Here is a tiny trained network, its code and every weight. The questions are about switching its units off for an input and a class, where a switched-off unit gives its printed mean instead of its output.

import numpy as np


def w(rows, s, z=0):
    codes = np.array(rows[::2]) - 128.0
    scale = np.full(codes.shape[1], s)
    scale[-1] = z or s
    return codes * scale


def f(y):
    return np.maximum(y, 0)


def log_softmax(a):
    a = a - a.max(-1, keepdims=True)
    return a - np.log(np.exp(a).sum(-1, keepdims=True))


def net(x, mask):
    res = np.array(x, float).reshape(1, 6) / 4 @ E
    y = f(res @ A[0][:, :-1].T + A[0][:, -1])
    res = res + np.where(mask, y, B[0][:, -1]) @ B[0][:, :-1]
    return log_softmax(res[-1] @ U[:, :-1].T + U[:, -1])


A, B = {}, {}
E = w([
[152,114,137,107,131,155,121,160],'x0',
[127,130,126,122,119,141,125,125],'x1',
[14,39,205,135,181,190,99,97],'x2',
[190,29,198,32,87,59,202,64],'x3',
[111,93,156,253,39,155,206,186],'x4',
[103,120,105,118,108,119,127,121],'x5',
],0.0061)
A[0] = w([
[144,169,97,16,221,120,73,74,79],'neuron 1',
[122,92,119,219,32,175,217,148,177],'neuron 2',
[218,208,61,143,129,63,157,118,88],'neuron 3',
[134,176,112,82,175,76,104,35,218],'neuron 4',
[151,183,77,119,131,74,184,150,62],'neuron 5',
[213,44,205,28,132,95,240,60,129],'neuron 6',
[115,186,54,68,192,190,112,104,68],'neuron 7',
[118,159,107,59,202,154,110,103,48],'neuron 8',
[128,173,86,55,183,92,38,103,130],'neuron 9',
[159,98,155,86,21,54,167,9,254],'neuron 10',
[222,194,156,88,151,171,207,171,174],'neuron 11',
[84,3,200,126,215,185,85,114,74],'neuron 12',
[41,73,202,131,203,124,109,62,83],'neuron 13',
[22,110,183,171,241,200,85,84,82],'neuron 14',
[204,178,87,109,121,78,140,209,100],'neuron 15',
[191,234,69,132,95,70,154,111,100],'neuron 16',
[148,196,76,183,148,187,54,148,34],'neuron 17',
[83,131,180,200,32,110,172,210,29],'neuron 18',
[230,155,77,129,83,144,134,160,76],'neuron 19',
[78,85,141,181,174,163,85,103,178],'neuron 20',
[203,167,47,145,121,95,133,126,97],'neuron 21',
[182,139,42,107,128,103,154,189,40],'neuron 22',
[88,211,49,208,161,190,46,186,89],'neuron 23',
[78,200,54,188,187,173,50,156,118],'neuron 24',
[112,113,137,191,49,136,180,192,44],'neuron 25',
[169,182,157,56,211,120,23,30,53],'neuron 26',
],0.0055,0.003)
B[0] = w([
[127,188,204,128,83,71,186,249,194],'neuron 1',
[57,226,228,120,171,65,192,252,224],'neuron 2',
[41,125,53,46,124,200,186,42,204],'neuron 3',
[121,217,191,178,186,59,144,194,206],'neuron 4',
[56,109,91,71,168,199,134,121,167],'neuron 5',
[211,36,70,210,106,73,25,107,244],'neuron 6',
[186,113,179,145,86,44,118,198,166],'neuron 7',
[82,186,220,88,34,128,179,198,157],'neuron 8',
[99,214,195,136,114,87,158,218,193],'neuron 9',
[194,103,54,216,208,86,94,112,254],'neuron 10',
[150,139,77,137,193,175,168,108,189],'neuron 11',
[73,122,51,71,152,198,193,65,198],'neuron 12',
[86,106,76,76,142,226,169,74,190],'neuron 13',
[106,89,72,86,124,183,174,62,202],'neuron 14',
[72,83,71,73,170,198,165,84,194],'neuron 15',
[63,88,88,67,152,209,207,45,207],'neuron 16',
[163,52,72,192,58,98,78,120,176],'neuron 17',
[76,164,188,106,47,58,184,213,181],'neuron 18',
[32,152,102,80,119,233,183,55,181],'neuron 19',
[93,174,158,89,203,234,180,103,188],'neuron 20',
[59,88,93,62,164,192,201,55,186],'neuron 21',
[89,117,133,60,105,184,151,72,165],'neuron 22',
[177,24,53,211,101,33,29,105,218],'neuron 23',
[196,41,64,194,119,71,56,64,211],'neuron 24',
[84,183,184,121,50,55,191,197,176],'neuron 25',
[80,190,167,113,36,38,177,230,188],'neuron 26',
],0.0049,0.0065)
U = w([
[48,109,71,13,155,253,206,38,24],'0',
[95,228,223,105,48,43,195,245,17],'1',
[245,28,40,202,103,53,36,75,5],'2',
[145,163,106,147,187,144,168,114,249],'3',
],0.005,0.0029)

Each question gives the input, the list of numbers given to net, and the class t.
The units are the neurons (one row each of A and B). Each row of codes is followed by its name. A weight is (code - 128) times the scale printed after its matrix; where a second scale follows, it is the last column's (A, B and U).
mask holds one flag per neuron, in row order. A switched-off neuron (its flag False) gives its mean, the last column of its row in B, instead of its output. The means were averaged over made-up inputs and are rounded, as every weight is.
A unit's drop is (log p(t) with every unit on - log p(t) with that unit switched off) / (log p(t) with every unit on - log p(t) with every unit switched off).
The circuit of an input: a set's keep is (log p(t) with only the set's units on - log p(t) with every unit switched off) / (log p(t) with every unit on - log p(t) with every unit switched off). Starting from the 12 units with the biggest drops (on a tie, the unit counted first), units are removed one at a time, each time the one whose removal leaves the highest keep (on an exact tie, the one counted first), for as long as the keep stays at least 0.8.
circuit, biggest first: the units of the circuit, biggest drop first
top k neurons: the k neurons with the biggest drops, biggest first
drop when u is switched off: that unit's drop, to one decimal
input [5,4,-8,1,8,7], class 0: circuit, biggest first => (neuron 19; neuron 16)
input [7,0,-4,-8,-4,2], class 2: circuit, biggest first => (neuron 23)
input [8,-1,-8,-5,-6,1], class 0: top 2 neurons => (neuron 3; neuron 16)
input [6,4,1,6,-6,-6], class 1: circuit, biggest first => (neuron 26; neuron 1)
input [2,-3,1,4,-4,-8], class 1: circuit, biggest first => (neuron 26; neuron 1)
input [-3,6,-3,-5,6,7], class 1: circuit, biggest first => (neuron 2; neuron 18)
input [5,-3,7,-8,5,-3], class 2: top 3 neurons => (neuron 23; neuron 24; neuron 17)
input [2,1,4,-7,5,5], class 2: top 2 neurons => (neuron 23; neuron 24)
input [7,-6,2,4,7,-3], class 1: circuit, biggest first => (neuron 2; neuron 18)
input [-8,6,-7,5,-8,-2], class 1: top 3 neurons => (neuron 1; neuron 26; neuron 4)
input [3,0,1,6,4,5], class 2: top 2 neurons => (neuron 6; neuron 10)
input [7,-2,-8,8,0,3], class 0: drop when neuron 23 is switched off => 0.3
input [-3,6,2,-5,-3,8], class 2: drop when neuron 24 is switched off => 0.3
input [-5,8,6,-7,-3,5], class 2: drop when neuron 16 is switched off => 0.1
input [0,6,-2,-7,1,-1], class 2: top neuron => (neuron 23)
